Here is a tiny trained network, its code and every weight. The questions are about switching its units off for an input and a target symbol, where a switched-off unit gives its printed mean instead of its output.

import numpy as np


def w(rows, s, z=0):
    codes = np.array(rows[::2]) - 128.0
    scale = np.full(codes.shape[1], s)
    scale[-1] = z or s
    return codes * scale


def f(y):
    return np.maximum(y, 0)


def softmax(a):
    e = np.exp(a - a.max(-1, keepdims=True))
    return e / e.sum(-1, keepdims=True)


def log_softmax(a):
    a = a - a.max(-1, keepdims=True)
    return a - np.log(np.exp(a).sum(-1, keepdims=True))


def net(x, mask):
    ids = ['αδεζηθλμξπστφ'.index(c) for c in x.split()]
    T = len(ids)
    res = E[ids] + P[:T]
    u = 0
    for l in range(2):
        r = res
        for j in range(3):
            rows = slice(4 * j, 4 * j + 4)
            q, k, v = (r @ M[l][rows].T for M in (Q, K, V))
            z = softmax(np.where(np.tri(T) > 0, q @ k.T / 4**0.5, -1e9)) @ v
            o = O[l][rows]
            res = res + np.where(mask[u + j], z, o[:, -1]) @ o[:, :-1]
        u += 3
        y = f(res @ A[l][:, :-1].T + A[l][:, -1])
        res = res + np.where(mask[u : u + 4], y, B[l][:, -1]) @ B[l][:, :-1]
        u += 4
    return log_softmax(res[-1] @ U[:, :-1].T + U[:, -1])


Q, K, V, O, A, B = {}, {}, {}, {}, {}, {}
E = w([
[152,96,106,105,134],'α',
[154,189,89,175,234],'δ',
[54,191,246,151,191],'ε',
[128,70,17,173,156],'ζ',
[164,95,104,99,136],'η',
[197,54,141,97,101],'θ',
[144,59,56,175,62],'λ',
[173,89,118,70,141],'μ',
[239,200,215,223,141],'ξ',
[176,130,112,37,148],'π',
[145,156,147,50,39],'σ',
[56,179,77,86,84],'τ',
[8,77,124,72,157],'φ',
],0.012)
P = w([
[168,187,249,216,152],'0',
[185,192,207,157,128],'1',
[180,191,185,124,107],'2',
[165,162,156,97,114],'3',
[160,145,127,81,102],'4',
[148,127,106,69,95],'5',
[136,110,83,54,95],'6',
[134,91,67,42,83],'7',
[131,70,56,19,80],'8',
[123,53,37,14,92],'9',
[117,33,22,3,84],'10',
],0.0042)
Q[0] = w([
[125,118,218,224,132],'L0H0',
[163,115,205,47,105],'L0H0',
[69,160,138,198,89],'L0H0',
[150,80,55,48,127],'L0H0',
[138,113,52,246,210],'L0H1',
[205,29,17,53,57],'L0H1',
[176,163,108,213,135],'L0H1',
[117,75,77,232,151],'L0H1',
[108,165,195,237,185],'L0H2',
[168,172,214,110,192],'L0H2',
[61,82,1,20,63],'L0H2',
[118,171,202,153,200],'L0H2',
],0.0094)
K[0] = w([
[182,82,159,213,112],'L0H0',
[128,69,186,15,126],'L0H0',
[113,118,148,210,83],'L0H0',
[66,124,77,36,177],'L0H0',
[231,114,148,238,193],'L0H1',
[141,38,32,62,73],'L0H1',
[195,163,148,205,87],'L0H1',
[219,44,165,252,180],'L0H1',
[93,144,212,255,173],'L0H2',
[195,173,211,154,186],'L0H2',
[89,41,67,38,106],'L0H2',
[128,175,201,170,179],'L0H2',
],0.01)
V[0] = w([
[151,80,111,68,96],'L0H0',
[50,126,123,136,159],'L0H0',
[107,105,161,116,148],'L0H0',
[117,111,94,6,228],'L0H0',
[85,212,170,28,127],'L0H1',
[121,139,181,56,116],'L0H1',
[254,55,114,195,189],'L0H1',
[190,89,142,113,191],'L0H1',
[153,183,44,29,66],'L0H2',
[151,100,60,110,115],'L0H2',
[121,75,62,85,92],'L0H2',
[98,179,214,197,141],'L0H2',
],0.0057)
O[0] = w([
[193,187,194,124,111,179],'L0H0',
[158,84,26,146,134,132],'L0H0',
[149,115,113,66,83,126],'L0H0',
[219,236,79,28,199,208],'L0H0',
[132,200,168,4,108,193],'L0H1',
[93,144,146,22,81,164],'L0H1',
[107,23,47,183,182,22],'L0H1',
[83,49,83,110,186,85],'L0H1',
[217,169,107,45,164,253],'L0H2',
[163,129,79,48,98,177],'L0H2',
[160,123,12,75,132,208],'L0H2',
[108,135,227,248,113,33],'L0H2',
],0.0041,0.003)
A[0] = w([
[188,36,74,90,73,223],'L0N0',
[49,84,163,190,112,3],'L0N1',
[111,171,158,66,82,176],'L0N2',
[101,194,47,180,254,119],'L0N3',
],0.0075,0.0041)
B[0] = w([
[168,112,34,56,113,255],'L0N0',
[210,182,74,2,146,138],'L0N1',
[108,196,76,74,87,229],'L0N2',
[191,35,140,191,208,146],'L0N3',
],0.0067,0.0093)
Q[1] = w([
[63,159,236,214,207],'L1H0',
[98,32,70,152,230],'L1H0',
[233,75,195,240,153],'L1H0',
[56,50,111,151,240],'L1H0',
[198,135,213,142,184],'L1H1',
[102,6,103,199,76],'L1H1',
[247,86,43,22,50],'L1H1',
[37,61,76,184,101],'L1H1',
[64,127,234,222,156],'L1H2',
[203,247,73,9,33],'L1H2',
[145,210,187,147,74],'L1H2',
[135,1,221,234,239],'L1H2',
],0.0095)
K[1] = w([
[144,146,233,198,187],'L1H0',
[248,38,126,87,190],'L1H0',
[214,171,153,207,95],'L1H0',
[205,50,185,109,221],'L1H0',
[115,254,184,139,162],'L1H1',
[217,142,36,217,142],'L1H1',
[74,124,7,33,124],'L1H1',
[230,57,100,181,143],'L1H1',
[164,159,199,178,174],'L1H2',
[9,117,67,51,124],'L1H2',
[25,166,192,170,196],'L1H2',
[217,176,156,207,128],'L1H2',
],0.0086)
V[1] = w([
[123,113,110,126,234],'L1H0',
[187,142,151,101,80],'L1H0',
[78,144,71,155,199],'L1H0',
[84,164,64,141,161],'L1H0',
[184,145,60,154,81],'L1H1',
[48,66,93,194,48],'L1H1',
[168,61,125,77,198],'L1H1',
[159,71,122,144,69],'L1H1',
[131,173,81,176,106],'L1H2',
[73,181,91,156,111],'L1H2',
[76,69,162,95,145],'L1H2',
[254,115,105,123,128],'L1H2',
],0.0093)
O[1] = w([
[125,69,112,194,180,61],'L1H0',
[71,125,146,40,89,224],'L1H0',
[196,80,109,206,245,104],'L1H0',
[168,128,123,139,214,199],'L1H0',
[243,176,94,100,112,250],'L1H1',
[106,148,2,141,41,2],'L1H1',
[136,17,131,148,168,147],'L1H1',
[160,80,87,85,50,102],'L1H1',
[248,241,164,165,74,151],'L1H2',
[196,232,116,133,175,168],'L1H2',
[48,31,27,77,194,68],'L1H2',
[149,53,222,181,48,199],'L1H2',
],0.0078,0.0079)
A[1] = w([
[155,184,177,202,116,254],'L1N0',
[147,44,75,168,187,73],'L1N1',
[135,164,1,123,51,49],'L1N2',
[210,109,59,66,147,96],'L1N3',
],0.0075,0.0041)
B[1] = w([
[216,52,94,221,83,175],'L1N0',
[26,229,107,103,126,181],'L1N1',
[185,56,173,61,255,188],'L1N2',
[56,218,133,227,107,251],'L1N3',
],0.0065,0.019)
U = w([
[116,112,134,127,123,154],'α',
[181,108,170,159,237,71],'δ',
[38,170,214,148,135,83],'ε',
[74,160,59,174,73,183],'ζ',
[119,107,135,124,130,184],'η',
[68,81,97,100,29,244],'θ',
[235,64,41,107,120,152],'λ',
[121,73,149,99,126,253],'μ',
[120,120,198,191,43,159],'ξ',
[198,53,254,67,232,33],'π',
[62,149,167,93,19,3],'σ',
[212,200,143,143,154,37],'τ',
[101,103,24,4,224,179],'φ',
],0.0057,0.0051)

Each question gives the input, a string of symbols that net reads in full, and the target symbol t.
The units are the heads (4 rows each of Q, K, V and O) and the neurons (one row each of A and B). Each row of codes is followed by its name. A weight is (code - 128) times the scale printed after its matrix; where a second scale follows, it is the last column's (O, A, B and U).
mask holds one flag per unit, layer by layer, with each layer's heads first. A switched-off unit (its flag False) gives its mean, the last column of its rows in O or B, instead of its output. The means were averaged over made-up inputs and are rounded, as every weight is.
A unit's drop is (log p(t) with every unit on - log p(t) with that unit switched off) / (log p(t) with every unit on - log p(t) with every unit switched off).
The circuit of an input: a set's keep is (log p(t) with only the set's units on - log p(t) with every unit switched off) / (log p(t) with every unit on - log p(t) with every unit switched off). Starting from the 12 units with the biggest drops (on a tie, the unit counted first), units are removed one at a time, each time the one whose removal leaves the highest keep (on an exact tie, the one counted first), for as long as the keep stays at least 0.8.
units of the circuit, in order: the units of the circuit, biggest drop first
most important unit: the unit with the biggest drop
k most important neurons: the k neurons with the biggest drops, biggest first
k most important neurons of layer l: the k neurons of layer l with the biggest drops, biggest first
heads that matter: for each layer, one digit per head in row order, 1 if its drop is at least 0.15 and else 0, layers parted by /
input π ξ λ φ σ δ, target δ: units of the circuit, in order	L0H1; L0N3; L1H0
input τ σ σ τ π μ η, target π: most important unit	L0N0
input τ θ π τ τ θ λ λ θ θ, target λ: units of the circuit, in order	L0N0; L1H1
input ξ λ δ φ τ, target φ: heads that matter	000 / 001
input θ η τ σ, target τ: units of the circuit, in order	L1H2; L0N2; L0H1
input μ τ θ ζ η η σ π, target σ: units of the circuit, in order	L1H0; L0N2; L0H1
input τ τ α π δ λ τ ζ λ, target λ: units of the circuit, in order	L1H1; L0N0
input τ ζ θ τ φ τ λ φ ζ η, target φ: 2 most important neurons	L0N2; L0N0
input φ π α π σ θ, target σ: units of the circuit, in order	L1H0; L0H1
input μ λ λ ξ η τ ε π τ, target τ: units of the circuit, in order	L1H2; L0N2; L1H1; L0H1
input π τ φ τ α, target φ: 3 most important neurons	L0N0; L1N0; L0N3
input σ ζ φ α ζ θ η ζ, target ζ: 2 most important neurons of layer 1	L1N1; L1N3
input λ λ τ τ α, target τ: units of the circuit, in order	L1H2; L0N2; L0H1
input θ τ θ σ α η, target σ: most important unit	L1H0
input η θ τ π λ π, target π: heads that matter	001 / 011
input τ τ α ε λ σ δ θ θ η α, target θ: heads that matter	010 / 001
input π η φ θ λ ε α, target λ: units of the circuit, in order	L0N0; L0H1; L1H1
input τ ζ ε φ λ σ α, target σ: 2 most important neurons of layer 0	L0N2; L0N0
input ξ δ τ ζ σ α, target σ: units of the circuit, in order	L1H0; L0N0; L0N2; L0H1
input ζ λ τ α ζ θ π α π α, target π: units of the circuit, in order	L1H1; L0H0; L0H2
input λ ε φ α η ξ τ ε λ δ η, target λ: units of the circuit, in order	L0N0; L1H1
input α λ φ τ θ δ τ ζ φ ε τ, target φ: heads that matter	010 / 001
input α π φ α φ ε α θ τ μ θ, target τ: most important unit	L0N2
input μ τ δ α ε τ μ φ ξ π θ, target π: heads that matter	111 / 010
